Below is a small trained network, with its code and all its weights. Each question gives an input and a target symbol and asks what happens when units are switched off, that is, made to give their printed mean instead of their output.

import numpy as np


def w(rows, s, z=0):
    codes = np.array(rows[::2]) - 128.0
    scale = np.full(codes.shape[1], s)
    scale[-1] = z or s
    return codes * scale


def f(y):
    return np.maximum(y, 0)


def softmax(a):
    e = np.exp(a - a.max(-1, keepdims=True))
    return e / e.sum(-1, keepdims=True)


def log_softmax(a):
    a = a - a.max(-1, keepdims=True)
    return a - np.log(np.exp(a).sum(-1, keepdims=True))


def net(x, mask):
    ids = ['ΓΔΘΞΦβησ'.index(c) for c in x.split()]
    T = len(ids)
    res = E[ids] + P[:T]
    r = res
    for j in range(3):
        rows = slice(2 * j, 2 * j + 2)
        q, k, v = (r @ M[0][rows].T for M in (Q, K, V))
        z = softmax(np.where(np.tri(T) > 0, q @ k.T / 2**0.5, -1e9)) @ v
        o = O[0][rows]
        res = res + np.where(mask[j], z, o[:, -1]) @ o[:, :-1]
    y = f(res @ A[0][:, :-1].T + A[0][:, -1])
    res = res + np.where(mask[3:19], y, B[0][:, -1]) @ B[0][:, :-1]
    return log_softmax(res[-1] @ U[:, :-1].T + U[:, -1])


Q, K, V, O, A, B = {}, {}, {}, {}, {}, {}
E = w([
[169,234,168,240,252,130],'Γ',
[67,197,79,108,187,153],'Δ',
[50,160,134,54,86,124],'Θ',
[208,163,20,89,95,104],'Ξ',
[96,140,187,211,184,59],'Φ',
[193,235,47,73,156,233],'β',
[241,173,180,50,61,172],'η',
[92,29,214,57,10,48],'σ',
],0.014)
P = w([
[147,123,113,67,109,29],'0',
[135,134,113,154,77,102],'1',
[206,69,171,76,211,140],'2',
[87,195,168,82,93,6],'3',
[139,118,109,200,69,146],'4',
[184,51,182,114,195,187],'5',
[111,217,155,120,87,56],'6',
[140,110,107,245,56,186],'7',
],0.017)
Q[0] = w([
[160,107,136,95,137,133],'h0',
[135,114,147,151,102,122],'h0',
[148,5,151,93,178,173],'h1',
[141,115,138,98,156,129],'h1',
[108,185,142,178,82,119],'h2',
[110,128,98,206,94,117],'h2',
],0.021)
K[0] = w([
[136,19,122,96,157,187],'h0',
[126,124,96,188,103,136],'h0',
[120,251,129,50,182,2],'h1',
[129,146,157,72,128,57],'h1',
[145,23,120,164,60,241],'h2',
[102,44,90,234,155,195],'h2',
],0.0099)
V[0] = w([
[108,80,113,111,162,92],'h0',
[86,160,144,131,79,97],'h0',
[186,65,226,100,4,119],'h1',
[203,255,153,110,105,240],'h1',
[212,153,149,175,151,38],'h2',
[169,131,166,208,148,97],'h2',
],0.0094)
O[0] = w([
[194,129,145,117,129,182,102],'h0',
[157,163,80,123,157,81,124],'h0',
[33,173,174,32,102,127,230],'h1',
[190,130,111,4,189,52,252],'h1',
[172,244,100,148,136,146,208],'h2',
[156,254,189,100,112,64,136],'h2',
],0.01,0.012)
A[0] = w([
[101,115,175,176,181,115,101],'n0',
[174,94,78,114,4,117,91],'n1',
[75,83,96,153,67,162,97],'n2',
[89,46,143,207,103,217,5],'n3',
[130,129,112,131,132,70,194],'n4',
[60,142,122,79,60,82,9],'n5',
[128,63,171,154,87,34,133],'n6',
[98,162,13,207,106,65,77],'n7',
[72,57,161,89,99,128,139],'n8',
[128,133,43,148,113,102,173],'n9',
[162,122,97,120,81,89,43],'n10',
[113,98,85,84,185,181,112],'n11',
[161,99,101,175,155,110,107],'n12',
[96,166,110,180,73,153,169],'n13',
[111,75,97,113,105,204,139],'n14',
[69,127,93,123,167,89,115],'n15',
],0.014,0.013)
B[0] = w([
[109,126,95,75,25,198,135],'n0',
[140,205,125,171,77,93,158],'n1',
[180,106,151,77,103,145,142],'n2',
[60,144,80,158,146,19,142],'n3',
[94,102,163,123,76,165,224],'n4',
[177,106,140,190,140,125,253],'n5',
[93,140,202,137,230,165,140],'n6',
[58,5,73,171,111,90,176],'n7',
[133,153,74,138,162,150,180],'n8',
[104,157,97,78,182,185,174],'n9',
[86,159,180,172,143,152,157],'n10',
[112,109,130,177,145,117,162],'n11',
[193,107,130,111,155,96,154],'n12',
[120,108,238,101,211,101,157],'n13',
[123,117,134,133,49,148,147],'n14',
[166,139,109,134,89,157,161],'n15',
],0.012,0.021)
U = w([
[155,125,112,171,190,14,63],'Γ',
[171,2,145,83,142,134,122],'Δ',
[139,74,154,134,87,253,254],'Θ',
[79,159,96,139,94,141,239],'Ξ',
[79,66,185,83,132,99,82],'Φ',
[106,127,120,17,229,136,106],'β',
[184,191,146,114,100,70,156],'η',
[128,133,187,169,176,154,29],'σ',
],0.0083,0.0052)

Each question gives the input, a string of symbols that net reads in full, and the target symbol t.
The units are the heads (2 rows each of Q, K, V and O) and the neurons (one row each of A and B). Each row of codes is followed by its name. A weight is (code - 128) times the scale printed after its matrix; where a second scale follows, it is the last column's (O, A, B and U).
mask holds one flag per unit, heads first, then neurons. A switched-off unit (its flag False) gives its mean, the last column of its rows in O or B, instead of its output. The means were averaged over made-up inputs and are rounded, as every weight is.
A unit's drop is (log p(t) with every unit on - log p(t) with that unit switched off) / (log p(t) with every unit on - log p(t) with every unit switched off).
The circuit of an input: a set's keep is (log p(t) with only the set's units on - log p(t) with every unit switched off) / (log p(t) with every unit on - log p(t) with every unit switched off). Starting from the 12 units with the biggest drops (on a tie, the unit counted first), units are removed one at a time, each time the one whose removal leaves the highest keep (on an exact tie, the one counted first), for as long as the keep stays at least 0.8.
circuit, biggest first: the units of the circuit, biggest drop first
unit that matters most: the unit with the biggest drop
k most important neurons: the k neurons with the biggest drops, biggest first
which heads matter: for each layer, one digit per head in row order, 1 if its drop is at least 0.15 and else 0, layers parted by /
input Ξ Γ σ Θ Γ η, target Ξ: which heads matter	011
input η σ Γ η, target σ: circuit, biggest first	[h1 n5 n13]
input Ξ Ξ β Φ Γ η, target σ: circuit, biggest first	[h1 h2 n13]
input Γ Γ Γ Γ η η, target η: unit that matters most	h2
input Φ β Δ Φ η Ξ β Φ, target Φ: circuit, biggest first	[n13 h1 n7 n5]
input η Γ Θ η σ Φ Ξ Ξ, target Ξ: which heads matter	000
input η Ξ β β Θ Ξ β, target β: 3 most important neurons	[n5 n1 n9]
input Δ η η σ Θ β Δ, target β: circuit, biggest first	[h1 n5]
input Ξ Γ Φ, target Θ: circuit, biggest first	[h1 n0]
input Γ Γ η Δ Θ Δ, target Γ: circuit, biggest first	[n3 h1 h2]
input β Γ Ξ Δ, target Ξ: which heads matter	010
input β η η σ η η, target Φ: circuit, biggest first	[n3 n13 h1]
input β η Ξ Δ Θ, target Θ: which heads matter	011
input η Γ η Θ Γ Φ Θ, target Φ: circuit, biggest first	[h1 n13 n7 n8]
input Φ Φ σ Γ σ Φ, target η: which heads matter	001
input η σ Ξ Ξ η η σ, target σ: most important neuron	[n5]
input β η η Δ, target η: circuit, biggest first	[h1 n15 n5]
input η β η η η σ, target β: which heads matter	000
input η η β Γ η Δ, target η: which heads matter	011
input β η η Γ Γ Ξ η σ, target σ: which heads matter	000
input Θ η Γ, target Ξ: circuit, biggest first	[n3 h1 n0 h2]
input Δ Γ η Φ Δ, target Δ: 2 most important neurons	[n7 n12]
input η Γ η η Γ Γ, target β: circuit, biggest first	[h1]
input Φ η σ Δ, target σ: which heads matter	010
